Here is a tiny trained network, its code and every weight. The questions are about switching its units off for an input and a target symbol, where a switched-off unit gives its printed mean instead of its output.

import numpy as np


def w(rows, s, z=0):
    codes = np.array(rows[::2]) - 128.0
    scale = np.full(codes.shape[1], s)
    scale[-1] = z or s
    return codes * scale


def f(y):
    return np.maximum(y, 0)


def softmax(a):
    e = np.exp(a - a.max(-1, keepdims=True))
    return e / e.sum(-1, keepdims=True)


def log_softmax(a):
    a = a - a.max(-1, keepdims=True)
    return a - np.log(np.exp(a).sum(-1, keepdims=True))


def net(x, mask):
    ids = ['αγεξτφω'.index(c) for c in x.split()]
    T = len(ids)
    res = E[ids] + P[:T]
    u = 0
    for l in range(2):
        r = res
        for j in range(2):
            rows = slice(4 * j, 4 * j + 4)
            q, k, v = (r @ M[l][rows].T for M in (Q, K, V))
            z = softmax(np.where(np.tri(T) > 0, q @ k.T / 4**0.5, -1e9)) @ v
            o = O[l][rows]
            res = res + np.where(mask[u + j], z, o[:, -1]) @ o[:, :-1]
        u += 2
        y = f(res @ A[l][:, :-1].T + A[l][:, -1])
        res = res + np.where(mask[u : u + 12], y, B[l][:, -1]) @ B[l][:, :-1]
        u += 12
    return log_softmax(res[-1] @ U[:, :-1].T + U[:, -1])


Q, K, V, O, A, B = {}, {}, {}, {}, {}, {}
E = w([
[168,214,18,245,201,211,101,128,89,215],'α',
[223,39,20,193,121,131,80,25,40,152],'γ',
[156,102,181,194,108,243,146,184,52,73],'ε',
[141,168,143,162,201,129,71,59,111,51],'ξ',
[223,160,64,155,60,207,208,162,157,175],'τ',
[99,96,95,130,110,89,20,167,190,189],'φ',
[234,126,193,151,51,84,198,57,70,111],'ω',
],0.011)
P = w([
[142,102,30,75,191,138,122,136,153,132],'0',
[180,102,202,110,170,161,132,159,239,37],'1',
[240,111,161,123,124,95,27,155,147,118],'2',
[233,130,147,155,120,46,72,191,102,92],'3',
[153,90,98,136,142,66,111,107,96,212],'4',
[134,107,114,113,103,74,118,79,127,199],'5',
[119,149,162,162,86,141,110,85,116,195],'6',
[117,185,167,157,43,137,106,102,92,195],'7',
[109,187,194,253,70,168,111,112,73,183],'8',
[96,160,147,203,47,89,111,107,47,175],'9',
[121,159,126,238,75,45,164,78,94,117],'10',
],0.0058)
Q[0] = w([
[110,41,153,167,68,101,166,88,98,136],'0.h0',
[45,79,161,65,126,187,176,73,201,67],'0.h0',
[164,176,73,252,138,196,116,177,176,228],'0.h0',
[46,65,129,114,152,109,202,8,161,133],'0.h0',
[2,148,114,20,130,92,196,211,98,114],'0.h1',
[143,188,153,117,121,132,140,164,172,120],'0.h1',
[108,116,23,174,205,140,110,123,87,134],'0.h1',
[74,93,205,71,236,67,169,194,143,112],'0.h1',
],0.0055)
K[0] = w([
[189,185,116,116,175,169,106,171,97,213],'0.h0',
[133,103,3,40,204,144,146,139,134,91],'0.h0',
[24,142,113,173,93,102,103,76,53,154],'0.h0',
[207,108,2,135,220,177,139,218,52,75],'0.h0',
[150,110,106,77,202,185,48,120,225,26],'0.h1',
[184,132,65,139,164,178,90,30,76,92],'0.h1',
[124,85,184,144,116,195,154,164,130,181],'0.h1',
[220,115,133,108,149,130,116,164,136,97],'0.h1',
],0.0056)
V[0] = w([
[129,94,182,168,166,136,63,185,96,82],'0.h0',
[123,48,108,55,169,115,21,137,178,106],'0.h0',
[123,148,16,253,182,235,180,101,56,193],'0.h0',
[79,187,116,104,236,166,175,193,122,113],'0.h0',
[130,153,110,207,136,109,51,52,54,147],'0.h1',
[151,181,174,179,194,62,148,120,69,87],'0.h1',
[76,175,65,131,161,248,73,176,151,168],'0.h1',
[107,139,105,150,154,74,44,141,158,205],'0.h1',
],0.0059)
O[0] = w([
[88,142,106,115,34,119,64,45,159,25,146],'0.h0',
[144,2,86,137,172,204,119,95,168,81,144],'0.h0',
[99,214,61,187,148,115,200,175,97,92,253],'0.h0',
[116,199,66,53,220,150,101,139,149,132,86],'0.h0',
[104,99,124,185,75,93,124,12,157,160,240],'0.h1',
[116,123,173,174,140,123,51,110,204,184,130],'0.h1',
[130,143,12,131,48,194,120,104,127,93,210],'0.h1',
[165,153,80,123,81,129,219,74,196,128,200],'0.h1',
],0.0063,0.0067)
A[0] = w([
[168,147,253,110,108,97,188,66,77,153,109],'0.n0',
[11,136,157,163,33,176,137,107,60,108,234],'0.n1',
[55,128,165,69,234,124,120,129,176,76,162],'0.n2',
[223,245,163,119,88,100,164,157,122,138,130],'0.n3',
[59,130,121,213,80,151,155,180,224,122,210],'0.n4',
[101,178,69,128,225,197,104,135,112,175,80],'0.n5',
[25,73,93,168,93,156,92,206,141,90,157],'0.n6',
[96,95,100,197,97,71,127,148,219,112,254],'0.n7',
[92,179,72,240,138,199,109,52,138,102,236],'0.n8',
[167,146,106,161,197,203,36,94,125,111,169],'0.n9',
[28,143,205,255,76,98,202,115,71,139,203],'0.n10',
[192,169,77,158,170,225,39,36,106,132,159],'0.n11',
],0.005,0.0028)
B[0] = w([
[131,65,81,133,146,64,77,122,140,129,139],'0.n0',
[230,210,84,129,142,72,67,71,88,143,171],'0.n1',
[150,127,184,84,32,58,163,169,114,136,130],'0.n2',
[76,48,37,176,208,75,105,147,158,167,152],'0.n3',
[161,97,37,110,75,46,74,109,94,186,177],'0.n4',
[51,89,177,113,157,122,144,135,105,168,155],'0.n5',
[181,101,123,52,24,95,116,134,81,196,142],'0.n6',
[145,131,89,118,58,124,140,66,78,175,181],'0.n7',
[52,107,112,75,95,3,165,151,79,100,249],'0.n8',
[124,53,230,69,108,120,149,158,160,78,167],'0.n9',
[188,126,85,104,148,30,72,103,89,124,188],'0.n10',
[55,121,180,81,100,91,192,220,183,55,204],'0.n11',
],0.0057,0.016)
Q[1] = w([
[124,80,107,173,54,125,150,85,81,142],'1.h0',
[59,139,95,82,125,3,202,82,115,81],'1.h0',
[201,80,190,150,83,107,132,207,179,131],'1.h0',
[125,167,114,97,64,85,132,138,108,72],'1.h0',
[167,119,144,200,66,119,199,130,82,140],'1.h1',
[100,106,129,157,30,92,120,117,50,146],'1.h1',
[202,142,169,170,170,173,88,164,190,98],'1.h1',
[130,19,86,173,104,100,58,178,112,89],'1.h1',
],0.0057)
K[1] = w([
[116,162,144,82,74,151,106,167,157,119],'1.h0',
[192,191,106,123,38,109,119,148,95,226],'1.h0',
[78,54,28,19,152,101,145,172,156,152],'1.h0',
[138,133,72,156,57,93,126,83,114,197],'1.h0',
[86,175,166,115,158,104,110,65,152,93],'1.h1',
[122,193,99,139,145,98,97,2,144,131],'1.h1',
[144,94,119,103,126,89,168,200,111,97],'1.h1',
[87,217,149,127,211,116,145,93,66,185],'1.h1',
],0.0055)
V[1] = w([
[61,116,62,202,76,122,214,59,172,76],'1.h0',
[3,117,146,101,178,182,149,145,90,6],'1.h0',
[145,113,155,151,147,178,202,163,11,44],'1.h0',
[25,151,167,165,179,11,47,103,136,123],'1.h0',
[55,177,152,49,127,149,48,144,194,138],'1.h1',
[118,112,200,105,162,143,106,30,224,40],'1.h1',
[86,49,75,131,115,144,208,119,228,227],'1.h1',
[23,175,156,94,200,148,137,217,134,208],'1.h1',
],0.0054)
O[1] = w([
[161,174,113,201,140,104,222,85,166,143,231],'1.h0',
[39,201,115,128,147,66,99,29,171,122,1],'1.h0',
[117,214,176,38,148,77,132,62,83,232,42],'1.h0',
[52,6,159,225,22,152,92,46,145,163,165],'1.h0',
[79,66,26,102,109,216,72,125,116,45,52],'1.h1',
[55,124,49,152,181,36,25,137,213,62,28],'1.h1',
[215,156,124,253,174,242,122,192,63,144,151],'1.h1',
[88,146,68,135,100,198,106,110,60,148,21],'1.h1',
],0.0059,0.012)
A[1] = w([
[106,102,185,180,121,151,204,135,164,119,79],'1.n0',
[120,163,70,236,120,118,144,120,99,221,1],'1.n1',
[183,140,120,108,134,151,151,163,133,1,159],'1.n2',
[97,110,14,213,119,185,171,158,171,151,208],'1.n3',
[142,69,138,206,106,177,70,138,174,102,93],'1.n4',
[145,74,175,134,115,120,230,167,100,131,84],'1.n5',
[136,83,132,149,80,225,137,214,132,82,145],'1.n6',
[102,104,186,148,109,195,36,171,143,132,59],'1.n7',
[69,136,72,108,119,149,49,163,202,98,150],'1.n8',
[110,223,124,89,63,162,107,60,147,66,67],'1.n9',
[229,72,81,130,107,120,99,155,155,120,226],'1.n10',
[96,127,150,169,123,195,45,127,147,108,21],'1.n11',
],0.0055,0.0023)
B[1] = w([
[163,88,135,251,109,146,143,109,180,155,169],'1.n0',
[75,127,109,197,216,127,71,84,141,53,216],'1.n1',
[135,40,136,123,85,205,72,176,77,136,162],'1.n2',
[66,88,157,156,153,150,83,118,121,15,197],'1.n3',
[173,226,96,174,224,100,103,94,158,93,155],'1.n4',
[151,186,111,157,137,159,104,154,204,198,250],'1.n5',
[132,147,148,168,38,131,171,15,76,191,170],'1.n6',
[106,113,211,206,122,121,156,93,137,175,131],'1.n7',
[91,63,188,97,211,133,96,118,2,145,132],'1.n8',
[117,217,114,63,87,53,193,214,89,173,131],'1.n9',
[51,140,150,134,193,173,76,210,100,108,234],'1.n10',
[160,105,111,170,112,203,160,53,112,217,129],'1.n11',
],0.0045,0.017)
U = w([
[154,158,128,192,58,128,195,2,129,113,32],'α',
[141,145,253,206,163,85,121,106,229,191,2],'γ',
[98,99,114,58,25,36,170,45,143,67,138],'ε',
[69,125,113,197,187,75,47,49,48,39,75],'ξ',
[135,174,129,76,116,98,157,117,18,179,157],'τ',
[191,182,89,143,205,112,125,225,102,40,234],'φ',
[120,4,199,174,81,195,112,143,96,121,215],'ω',
],0.0042,0.0018)

Each question gives the input, a string of symbols that net reads in full, and the target symbol t.
The units are the heads (4 rows each of Q, K, V and O) and the neurons (one row each of A and B). Each row of codes is followed by its name. A weight is (code - 128) times the scale printed after its matrix; where a second scale follows, it is the last column's (O, A, B and U).
mask holds one flag per unit, layer by layer, with each layer's heads first. A switched-off unit (its flag False) gives its mean, the last column of its rows in O or B, instead of its output. The means were averaged over made-up inputs and are rounded, as every weight is.
A unit's drop is (log p(t) with every unit on - log p(t) with that unit switched off) / (log p(t) with every unit on - log p(t) with every unit switched off).
The circuit of an input: a set's keep is (log p(t) with only the set's units on - log p(t) with every unit switched off) / (log p(t) with every unit on - log p(t) with every unit switched off). Starting from the 12 units with the biggest drops (on a tie, the unit counted first), units are removed one at a time, each time the one whose removal leaves the highest keep (on an exact tie, the one counted first), for as long as the keep stays at least 0.8.
circuit, biggest first: the units of the circuit, biggest drop first
k most important neurons: the k neurons with the biggest drops, biggest first
k most important neurons of layer l: the k neurons of layer l with the biggest drops, biggest first
heads that matter: for each layer, one digit per head in row order, 1 if its drop is at least 0.15 and else 0, layers parted by /
input γ ξ γ, target ε: circuit, biggest first	[1.h1 0.n11]
input τ τ ω α α, target τ: circuit, biggest first	[0.h1 1.h0 1.h1]
input ω τ φ τ, target ω: circuit, biggest first	[0.h0 1.h0 0.h1]
input α τ α α ξ α ω α α ε, target τ: circuit, biggest first	[1.h1 0.n10 0.h0]
input γ φ γ ε, target γ: circuit, biggest first	[1.h1 0.h1 1.n5]
input α α α, target ξ: 2 most important neurons of layer 0	[0.n3 0.n5]
input α γ α, target α: heads that matter	11 / 11
input α α φ τ α α, target φ: 2 most important neurons	[0.n8 0.n11]
input α φ φ, target α: heads that matter	11 / 11
input γ ξ ω γ τ, target γ: circuit, biggest first	[0.h1 1.h1 0.h0 0.n8]
input τ α ε γ, target τ: circuit, biggest first	[1.h0 0.h1 1.h1]
input τ ω ε ξ, target τ: circuit, biggest first	[1.h0 0.h1 1.n1]
input τ α ε γ τ τ ξ, target φ: heads that matter	00 / 10
input φ α α α φ ω α, target γ: heads that matter	10 / 01
input ε γ φ, target ε: circuit, biggest first	[1.h1 0.h0 1.h0 0.h1]
input ξ ε φ, target ξ: heads that matter	11 / 11
input γ α γ α ω φ ε, target γ: circuit, biggest first	[1.h1 0.h1 0.h0 1.n5]
input ξ φ φ α, target ω: heads that matter	10 / 00
input α α α α, target α: heads that matter	01 / 11
input ε τ ω φ α α α ε γ ε α, target τ: 2 most important neurons	[0.n1 0.n8]
input τ α ξ ξ ε, target ε: heads that matter	01 / 11
input α φ τ α α φ ξ α α α, target ξ: heads that matter	10 / 10
input τ α ξ, target τ: heads that matter	11 / 11
input α φ α, target ω: heads that matter	00 / 01
input α α ω φ, target α: heads that matter	11 / 10
input φ τ φ α ξ τ τ α, target φ: 2 most important neurons of layer 0	[0.n11 0.n8]
input φ α α ε ξ, target ε: heads that matter	10 / 11
input α ξ γ α α γ ξ φ α α τ, target φ: heads that matter	10 / 10
input α τ α γ τ γ, target φ: heads that matter	00 / 10
